Below are the code and all the weights of a small trained network. Each question names an input and a target symbol and asks about switching units off, where a switched-off unit gives its printed mean instead of its output.

import numpy as np


def w(rows, s, z=0):
    codes = np.array(rows[::2]) - 128.0
    scale = np.full(codes.shape[1], s)
    scale[-1] = z or s
    return codes * scale


def f(y):
    return np.maximum(y, 0)


def softmax(a):
    e = np.exp(a - a.max(-1, keepdims=True))
    return e / e.sum(-1, keepdims=True)


def log_softmax(a):
    a = a - a.max(-1, keepdims=True)
    return a - np.log(np.exp(a).sum(-1, keepdims=True))


def net(x, mask):
    ids = ['ΠΣΨαβδμξτφω'.index(c) for c in x.split()]
    T = len(ids)
    res = E[ids] + P[:T]
    r = res
    for j in range(2):
        rows = slice(2 * j, 2 * j + 2)
        q, k, v = (r @ M[0][rows].T for M in (Q, K, V))
        z = softmax(np.where(np.tri(T) > 0, q @ k.T / 2**0.5, -1e9)) @ v
        o = O[0][rows]
        res = res + np.where(mask[j], z, o[:, -1]) @ o[:, :-1]
    y = f(res @ A[0][:, :-1].T + A[0][:, -1])
    res = res + np.where(mask[2:10], y, B[0][:, -1]) @ B[0][:, :-1]
    return log_softmax(res[-1] @ U[:, :-1].T + U[:, -1])


Q, K, V, O, A, B = {}, {}, {}, {}, {}, {}
E = w([
[228,51,92],'Π',
[90,180,162],'Σ',
[53,193,126],'Ψ',
[39,163,122],'α',
[106,145,191],'β',
[67,103,143],'δ',
[74,160,145],'μ',
[134,118,193],'ξ',
[33,167,116],'τ',
[110,177,174],'φ',
[8,167,72],'ω',
],0.015)
P = w([
[117,112,120],'0',
[101,34,235],'1',
[96,27,254],'2',
[153,114,88],'3',
[175,127,47],'4',
[156,97,124],'5',
[92,82,221],'6',
[124,119,106],'7',
],0.0084)
Q[0] = w([
[152,35,153],'h1',
[7,95,192],'h1',
[150,113,1],'h2',
[122,156,106],'h2',
],0.016)
K[0] = w([
[93,237,113],'h1',
[229,144,36],'h1',
[59,124,245],'h2',
[40,99,79],'h2',
],0.011)
V[0] = w([
[161,220,149],'h1',
[10,159,50],'h1',
[200,63,147],'h2',
[161,235,224],'h2',
],0.013)
O[0] = w([
[113,225,225,5],'h1',
[124,199,7,215],'h1',
[58,91,132,14],'h2',
[131,153,212,82],'h2',
],0.013,0.0027)
A[0] = w([
[24,142,122,126],'n1',
[70,109,1,191],'n2',
[66,146,216,170],'n3',
[197,58,107,172],'n4',
[232,103,16,196],'n5',
[39,97,184,118],'n6',
[108,220,140,169],'n7',
[82,24,101,2],'n8',
],0.0091,0.0069)
B[0] = w([
[104,114,210,162],'n1',
[181,95,193,254],'n2',
[225,138,151,182],'n3',
[1,146,132,185],'n4',
[84,103,156,242],'n5',
[159,121,45,191],'n6',
[137,146,64,198],'n7',
[137,224,119,197],'n8',
],0.0079,0.015)
U = w([
[138,158,186,64],'Π',
[247,34,2,5],'Σ',
[167,103,58,80],'Ψ',
[134,38,112,255],'α',
[102,168,78,134],'β',
[177,95,46,84],'δ',
[178,55,156,175],'μ',
[113,89,104,32],'ξ',
[120,170,160,122],'τ',
[196,102,134,79],'φ',
[123,140,110,96],'ω',
],0.0092,0.0047)

Each question gives the input, a string of symbols that net reads in full, and the target symbol t.
The units are the heads (2 rows each of Q, K, V and O) and the neurons (one row each of A and B). Each row of codes is followed by its name. A weight is (code - 128) times the scale printed after its matrix; where a second scale follows, it is the last column's (O, A, B and U).
mask holds one flag per unit, heads first, then neurons. A switched-off unit (its flag False) gives its mean, the last column of its rows in O or B, instead of its output. The means were averaged over made-up inputs and are rounded, as every weight is.
A unit's drop is (log p(t) with every unit on - log p(t) with that unit switched off) / (log p(t) with every unit on - log p(t) with every unit switched off).
The circuit of an input: a set's keep is (log p(t) with only the set's units on - log p(t) with every unit switched off) / (log p(t) with every unit on - log p(t) with every unit switched off). Starting from all 10 units, units are removed one at a time, each time the one whose removal leaves the highest keep (on an exact tie, the one counted first), for as long as the keep stays at least 0.8.
units of the circuit, in order: the units of the circuit, biggest drop first
most important unit: the unit with the biggest drop
k most important neurons: the k neurons with the biggest drops, biggest first
which heads matter: for each layer, one digit per head in row order, 1 if its drop is at least 0.15 and else 0, layers parted by /
input Ψ α τ α Π Σ Ψ Ψ, target μ: which heads matter	10
input Π β Ψ, target α: most important unit	h2
input β φ ω Σ μ ξ Π μ, target μ: which heads matter	10
input Ψ τ δ μ τ, target α: which heads matter	10
input Ψ φ α Ψ μ Σ, target β: 3 most important neurons	[n2 n3 n7]
input δ τ τ Ψ Ψ Π, target α: units of the circuit, in order	[n5 n4]
input Π φ α ξ Π δ τ Σ, target α: units of the circuit, in order	[h2 h1]
input ω Ψ α, target Σ: which heads matter	11
input Σ β ω φ Ψ δ δ, target β: 3 most important neurons	[n2 n7 n3]
input ω Ψ β, target Σ: units of the circuit, in order	[h1 h2]
input μ Π δ τ ξ, target α: units of the circuit, in order	[h2 n8 n3]
input φ Σ Ψ, target Π: 2 most important neurons	[n3 n1]
input τ Π ξ Ψ Σ, target μ: 2 most important neurons	[n7 n3]
input Ψ α α, target β: units of the circuit, in order	[h1]
input Ψ ξ Σ β Ψ Σ φ, target β: units of the circuit, in order	[h1 n2]
input Σ Ψ φ φ Π φ α α, target μ: 2 most important neurons	[n3 n7]
input φ τ Π Ψ, target α: 3 most important neurons	[n4 n2 n6]
input ξ Ψ α, target μ: units of the circuit, in order	[h1 n3]
input Σ Σ Π Σ α, target α: 3 most important neurons	[n4 n2 n6]
input Ψ ω Σ, target β: units of the circuit, in order	[h1]
